Below is a small trained network, with its code and all its weights. Each question gives an input and a target symbol and asks what happens when units are switched off, that is, made to give their printed mean instead of their output.

import numpy as np


def w(rows, s, z=0):
    codes = np.array(rows[::2]) - 128.0
    scale = np.full(codes.shape[1], s)
    scale[-1] = z or s
    return codes * scale


def f(y):
    return np.maximum(y, 0)


def softmax(a):
    e = np.exp(a - a.max(-1, keepdims=True))
    return e / e.sum(-1, keepdims=True)


def log_softmax(a):
    a = a - a.max(-1, keepdims=True)
    return a - np.log(np.exp(a).sum(-1, keepdims=True))


def net(x, mask):
    ids = ['ΠΨΩβζηξτ'.index(c) for c in x.split()]
    T = len(ids)
    res = E[ids] + P[:T]
    u = 0
    for l in range(3):
        r = res
        for j in range(2):
            rows = slice(3 * j, 3 * j + 3)
            q, k, v = (r @ M[l][rows].T for M in (Q, K, V))
            z = softmax(np.where(np.tri(T) > 0, q @ k.T / 3**0.5, -1e9)) @ v
            o = O[l][rows]
            res = res + np.where(mask[u + j], z, o[:, -1]) @ o[:, :-1]
        u += 2
        y = f(res @ A[l][:, :-1].T + A[l][:, -1])
        res = res + np.where(mask[u : u + 4], y, B[l][:, -1]) @ B[l][:, :-1]
        u += 4
    return log_softmax(res[-1] @ U[:, :-1].T + U[:, -1])


Q, K, V, O, A, B = {}, {}, {}, {}, {}, {}
E = w([
[117,103,122,181],'Π',
[131,209,188,79],'Ψ',
[1,106,32,104],'Ω',
[176,60,77,28],'β',
[183,166,193,168],'ζ',
[128,138,175,201],'η',
[201,106,51,68],'ξ',
[118,109,98,106],'τ',
],0.0052)
P = w([
[185,154,109,148],'0',
[71,59,164,77],'1',
[108,50,166,58],'2',
[120,184,58,169],'3',
[11,154,132,154],'4',
[86,11,157,2],'5',
[96,180,56,149],'6',
],0.0072)
Q[0] = w([
[204,148,148,210],'L0H0',
[193,140,212,156],'L0H0',
[64,106,75,68],'L0H0',
[181,6,143,129],'L0H1',
[253,187,97,190],'L0H1',
[178,253,25,155],'L0H1',
],0.006)
K[0] = w([
[190,196,174,139],'L0H0',
[179,130,182,128],'L0H0',
[69,92,74,111],'L0H0',
[165,40,143,77],'L0H1',
[220,123,107,186],'L0H1',
[219,220,2,240],'L0H1',
],0.0073)
V[0] = w([
[180,160,145,219],'L0H0',
[182,187,201,108],'L0H0',
[213,167,179,136],'L0H0',
[146,173,255,165],'L0H1',
[170,222,101,209],'L0H1',
[160,241,133,198],'L0H1',
],0.007)
O[0] = w([
[188,161,131,188,7],'L0H0',
[201,178,175,107,99],'L0H0',
[215,153,152,128,55],'L0H0',
[167,170,197,157,84],'L0H1',
[172,232,89,190,17],'L0H1',
[165,254,118,181,34],'L0H1',
],0.0072,0.0018)
A[0] = w([
[29,184,44,62,216],'L0N0',
[36,203,61,73,238],'L0N1',
[93,2,212,84,212],'L0N2',
[152,110,242,68,249],'L0N3',
],0.0046,0.0015)
B[0] = w([
[50,79,65,217,216],'L0N0',
[31,110,43,248,203],'L0N1',
[105,6,183,54,254],'L0N2',
[149,70,254,49,187],'L0N3',
],0.0041,0.0061)
Q[1] = w([
[149,67,253,49],'L1H0',
[161,234,31,167],'L1H0',
[81,17,224,97],'L1H0',
[100,137,121,169],'L1H1',
[109,146,108,176],'L1H1',
[96,149,139,163],'L1H1',
],0.0045)
K[1] = w([
[197,201,179,134],'L1H0',
[50,89,3,186],'L1H0',
[201,150,251,65],'L1H0',
[88,114,129,113],'L1H1',
[99,120,135,105],'L1H1',
[91,115,103,109],'L1H1',
],0.0069)
V[1] = w([
[175,173,217,60],'L1H0',
[182,178,216,68],'L1H0',
[44,38,57,114],'L1H0',
[169,169,195,153],'L1H1',
[115,162,110,253],'L1H1',
[142,181,136,232],'L1H1',
],0.007)
O[1] = w([
[36,218,110,62,132],'L1H0',
[38,218,110,71,122],'L1H0',
[215,40,156,136,209],'L1H0',
[46,128,164,113,56],'L1H1',
[60,174,198,255,26],'L1H1',
[42,141,185,184,3],'L1H1',
],0.0056,0.0038)
A[1] = w([
[62,6,89,66,143],'L1N0',
[145,124,178,254,188],'L1N1',
[175,19,74,91,199],'L1N2',
[105,112,147,224,255],'L1N3',
],0.006,0.0049)
B[1] = w([
[156,210,227,119,250],'L1N0',
[125,213,143,242,157],'L1N1',
[255,238,152,121,247],'L1N2',
[99,189,93,244,162],'L1N3',
],0.0057,0.015)
Q[2] = w([
[152,171,99,126],'L2H0',
[122,108,254,101],'L2H0',
[141,144,160,161],'L2H0',
[91,61,166,132],'L2H1',
[170,155,64,111],'L2H1',
[172,9,192,67],'L2H1',
],0.006)
K[2] = w([
[103,33,92,63],'L2H0',
[106,231,213,148],'L2H0',
[47,131,145,134],'L2H0',
[10,110,125,141],'L2H1',
[254,157,47,145],'L2H1',
[75,236,121,232],'L2H1',
],0.0046)
V[2] = w([
[132,78,213,29],'L2H0',
[181,89,120,77],'L2H0',
[119,163,44,229],'L2H0',
[81,103,181,78],'L2H1',
[165,118,2,184],'L2H1',
[174,176,107,149],'L2H1',
],0.0073)
O[2] = w([
[222,230,199,132,121],'L2H0',
[223,189,98,131,43],'L2H0',
[49,17,61,125,110],'L2H0',
[98,157,211,141,20],'L2H1',
[253,90,52,114,153],'L2H1',
[108,113,45,97,254],'L2H1',
],0.0054,0.0081)
A[2] = w([
[83,73,107,175,40],'L2N0',
[91,165,254,46,253],'L2N1',
[74,84,107,195,74],'L2N2',
[87,219,130,146,136],'L2N3',
],0.0077,0.0046)
B[2] = w([
[191,152,242,124,150],'L2N0',
[135,148,47,255,253],'L2N1',
[184,168,242,102,157],'L2N2',
[98,209,96,24,175],'L2N3',
],0.0065,0.023)
U = w([
[122,101,177,181,128],'Π',
[91,152,56,139,173],'Ψ',
[155,108,136,207,130],'Ω',
[143,140,123,42,168],'β',
[138,175,184,96,7],'ζ',
[135,159,201,159,4],'η',
[104,62,3,84,178],'ξ',
[117,75,135,107,237],'τ',
],0.0075,0.0046)

Each question gives the input, a string of symbols that net reads in full, and the target symbol t.
The units are the heads (3 rows each of Q, K, V and O) and the neurons (one row each of A and B). Each row of codes is followed by its name. A weight is (code - 128) times the scale printed after its matrix; where a second scale follows, it is the last column's (O, A, B and U).
mask holds one flag per unit, layer by layer, with each layer's heads first. A switched-off unit (its flag False) gives its mean, the last column of its rows in O or B, instead of its output. The means were averaged over made-up inputs and are rounded, as every weight is.
A unit's drop is (log p(t) with every unit on - log p(t) with that unit switched off) / (log p(t) with every unit on - log p(t) with every unit switched off).
The circuit of an input: a set's keep is (log p(t) with only the set's units on - log p(t) with every unit switched off) / (log p(t) with every unit on - log p(t) with every unit switched off). Starting from the 12 units with the biggest drops (on a tie, the unit counted first), units are removed one at a time, each time the one whose removal leaves the highest keep (on an exact tie, the one counted first), for as long as the keep stays at least 0.8.
units of the circuit, in order: the units of the circuit, biggest drop first
most important unit: the unit with the biggest drop
k most important neurons: the k neurons with the biggest drops, biggest first
k most important neurons of layer l: the k neurons of layer l with the biggest drops, biggest first
which heads matter: for each layer, one digit per head in row order, 1 if its drop is at least 0.15 and else 0, layers parted by /
input ζ Ψ ξ, target Π: which heads matter => 11 / 11 / 11
input ξ Ω Ψ Ω η, target ξ: 2 most important neurons of layer 2 => (L2N2 L2N0)
input Ω Ψ η Ψ Ψ Ω, target β: most important neuron of layer 1 => (L1N0)
input Ω Ω η τ Ψ ξ, target β: 4 most important neurons => (L1N2 L1N0 L2N1 L1N1)
input ζ Ω ζ η Ω, target ξ: which heads matter => 11 / 11 / 01
input β Ψ τ Ψ, target β: units of the circuit, in order => (L1H1 L2N1)
input β τ ζ η Π Ψ τ, target β: which heads matter => 01 / 01 / 10
input ξ Ψ Ω, target ζ: units of the circuit, in order => (L2H0 L1N0 L0H1)
input Ψ ζ Ψ Ψ Ω β, target Ψ: 3 most important neurons => (L2N1 L0N1 L0N0)
input ξ Ω Ω η Ω ζ β, target β: 2 most important neurons => (L2N1 L1N2)
input Ω ξ ξ, target β: 3 most important neurons => (L1N2 L1N0 L2N1)
input Ω Ψ ζ Π η ζ, target β: 2 most important neurons => (L1N1 L1N0)
input η ξ η, target τ: 2 most important neurons => (L1N3 L1N1)
input η Ω β, target τ: most important unit => L1H1
input ζ Ψ η, target Π: 3 most important neurons => (L1N2 L0N2 L2N1)
input Ψ τ Ψ ξ, target ξ: which heads matter => 01 / 11 / 01
input β Ψ Ψ Ψ ξ η, target η: 2 most important neurons => (L2N1 L1N0)
input Ψ Ω Π, target Ψ: 3 most important neurons => (L2N1 L0N1 L0N0)
input Ψ Ω Ω Ψ, target Ω: which heads matter => 10 / 10 / 10
input Ψ η Ω, target Ψ: most important unit => L1H0
input Ψ η Ψ Ω Ψ Ψ ζ, target Ω: 2 most important neurons => (L0N2 L0N3)
input Ω Ψ Π ζ Ψ Ψ Ψ, target Ω: which heads matter => 11 / 10 / 10
input Π ζ Ψ η Ω, target η: 3 most important neurons => (L2N2 L1N2 L0N2)
input Ψ Ψ Ψ β ξ Ψ Ψ, target β: which heads matter => 11 / 11 / 10
